Below are the code and all the weights of a small trained network. Each question names an input and a class and asks about switching units off, where a switched-off unit gives its printed mean instead of its output.

import numpy as np


def w(rows, s, z=0):
    codes = np.array(rows[::2]) - 128.0
    scale = np.full(codes.shape[1], s)
    scale[-1] = z or s
    return codes * scale


def f(y):
    return np.maximum(y, 0)


def log_softmax(a):
    a = a - a.max(-1, keepdims=True)
    return a - np.log(np.exp(a).sum(-1, keepdims=True))


def net(x, mask):
    res = np.array(x, float).reshape(1, 8) / 4 @ E
    y = f(res @ A[0][:, :-1].T + A[0][:, -1])
    res = res + np.where(mask, y, B[0][:, -1]) @ B[0][:, :-1]
    return log_softmax(res[-1] @ U[:, :-1].T + U[:, -1])


A, B = {}, {}
E = w([
[217,83,158,201,157,105,218,59],'x0',
[146,125,105,100,142,155,197,49],'x1',
[28,145,239,112,127,125,172,193],'x2',
[114,141,113,25,125,224,181,49],'x3',
[198,112,61,182,142,66,75,157],'x4',
[170,75,254,160,118,91,150,50],'x5',
[158,92,192,100,88,107,77,65],'x6',
[200,77,183,199,109,38,21,154],'x7',
],0.0087)
A[0] = w([
[231,104,255,157,128,109,106,25,64],'N0',
[168,120,61,175,112,136,151,104,104],'N1',
[165,120,82,102,222,82,141,122,34],'N2',
[100,121,174,131,152,136,165,132,60],'N3',
[127,135,122,145,106,198,128,124,2],'N4',
[97,146,160,156,103,146,175,123,69],'N5',
[82,107,148,103,136,135,204,131,127],'N6',
[88,135,188,104,139,144,207,147,27],'N7',
[104,110,104,133,115,113,79,192,18],'N8',
[156,114,141,106,132,86,139,129,28],'N9',
[154,85,135,105,118,66,153,121,70],'N10',
[134,123,122,132,125,130,145,129,11],'N11',
[184,121,43,191,103,149,159,88,115],'N12',
[199,113,72,129,130,117,159,125,66],'N13',
[115,118,120,121,152,119,101,153,68],'N14',
[98,136,68,20,116,187,195,50,49],'N15',
[143,164,130,131,124,136,97,163,85],'N16',
[150,104,154,131,120,110,127,103,62],'N17',
[116,117,94,63,159,177,133,88,50],'N18',
],0.017,0.004)
B[0] = w([
[171,121,242,66,124,10,85,107,248],'N0',
[180,132,73,161,123,157,166,123,174],'N1',
[163,128,84,181,126,171,126,115,160],'N2',
[94,141,101,157,119,86,153,101,157],'N3',
[139,118,144,101,137,141,132,125,146],'N4',
[91,133,83,142,141,84,167,106,158],'N5',
[72,120,122,172,123,144,175,124,183],'N6',
[68,136,97,198,138,110,199,112,184],'N7',
[104,129,89,113,135,83,72,168,177],'N8',
[134,136,124,122,117,103,129,123,146],'N9',
[145,129,144,131,123,105,114,123,160],'N10',
[123,138,104,153,84,136,96,99,130],'N11',
[197,133,77,185,146,173,175,132,191],'N12',
[171,160,72,163,128,144,162,117,171],'N13',
[111,95,106,151,105,123,94,122,147],'N14',
[123,133,187,45,118,254,88,145,251],'N15',
[110,124,95,105,131,95,101,136,153],'N16',
[141,112,139,103,145,92,126,121,159],'N17',
[142,96,178,90,127,192,111,136,190],'N18',
],0.023,0.028)
U = w([
[236,161,103,165,202,137,163,139,78],'0',
[193,128,206,118,187,44,147,97,90],'1',
[111,128,73,134,180,76,47,254,250],'2',
[39,145,175,145,180,115,246,126,87],'3',
[100,135,184,64,167,200,183,151,117],'4',
],0.0076,0.0018)

Each question gives the input, the list of numbers given to net, and the class t.
The units are the neurons (one row each of A and B). Each row of codes is followed by its name. A weight is (code - 128) times the scale printed after its matrix; where a second scale follows, it is the last column's (A, B and U).
mask holds one flag per neuron, in row order. A switched-off neuron (its flag False) gives its mean, the last column of its row in B, instead of its output. The means were averaged over made-up inputs and are rounded, as every weight is.
A unit's drop is (log p(t) with every unit on - log p(t) with that unit switched off) / (log p(t) with every unit on - log p(t) with every unit switched off).
The circuit of an input: a set's keep is (log p(t) with only the set's units on - log p(t) with every unit switched off) / (log p(t) with every unit on - log p(t) with every unit switched off). Starting from the 12 units with the biggest drops (on a tie, the unit counted first), units are removed one at a time, each time the one whose removal leaves the highest keep (on an exact tie, the one counted first), for as long as the keep stays at least 0.8.
units of the circuit, in order: the units of the circuit, biggest drop first
k most important neurons: the k neurons with the biggest drops, biggest first
drop when u is switched off: that unit's drop, to one decimal
input [-5,8,-4,-5,-8,6,-6,1], class 3: 3 most important neurons : (N15 N0 N18)
input [-6,1,-6,-4,5,3,2,2], class 2: units of the circuit, in order : (N8)
input [3,-8,6,3,-4,-2,-1,8], class 2: units of the circuit, in order : (N0 N8 N18)
input [8,4,8,8,-7,0,-2,-5], class 3: 3 most important neurons : (N7 N6 N5)
input [-6,2,-6,-8,8,-1,-3,-1], class 0: 4 most important neurons : (N12 N1 N13 N2)
input [-8,-2,8,1,-1,-5,-4,-2], class 3: 2 most important neurons : (N7 N6)
input [4,7,6,-2,1,-8,1,5], class 2: 3 most important neurons : (N0 N15 N12)
input [4,1,7,-3,-5,3,6,-2], class 3: 4 most important neurons : (N7 N6 N5 N3)
input [6,4,-6,1,4,2,7,-7], class 0: drop when N12 is switched off : 1.6
input [3,1,7,-6,-8,3,-2,4], class 3: drop when N5 is switched off : 0.1
input [2,-3,3,4,-7,6,-6,-7], class 3: drop when N7 is switched off : 1.9
input [-3,8,6,3,5,3,-8,4], class 3: drop when N0 is switched off : 0.2
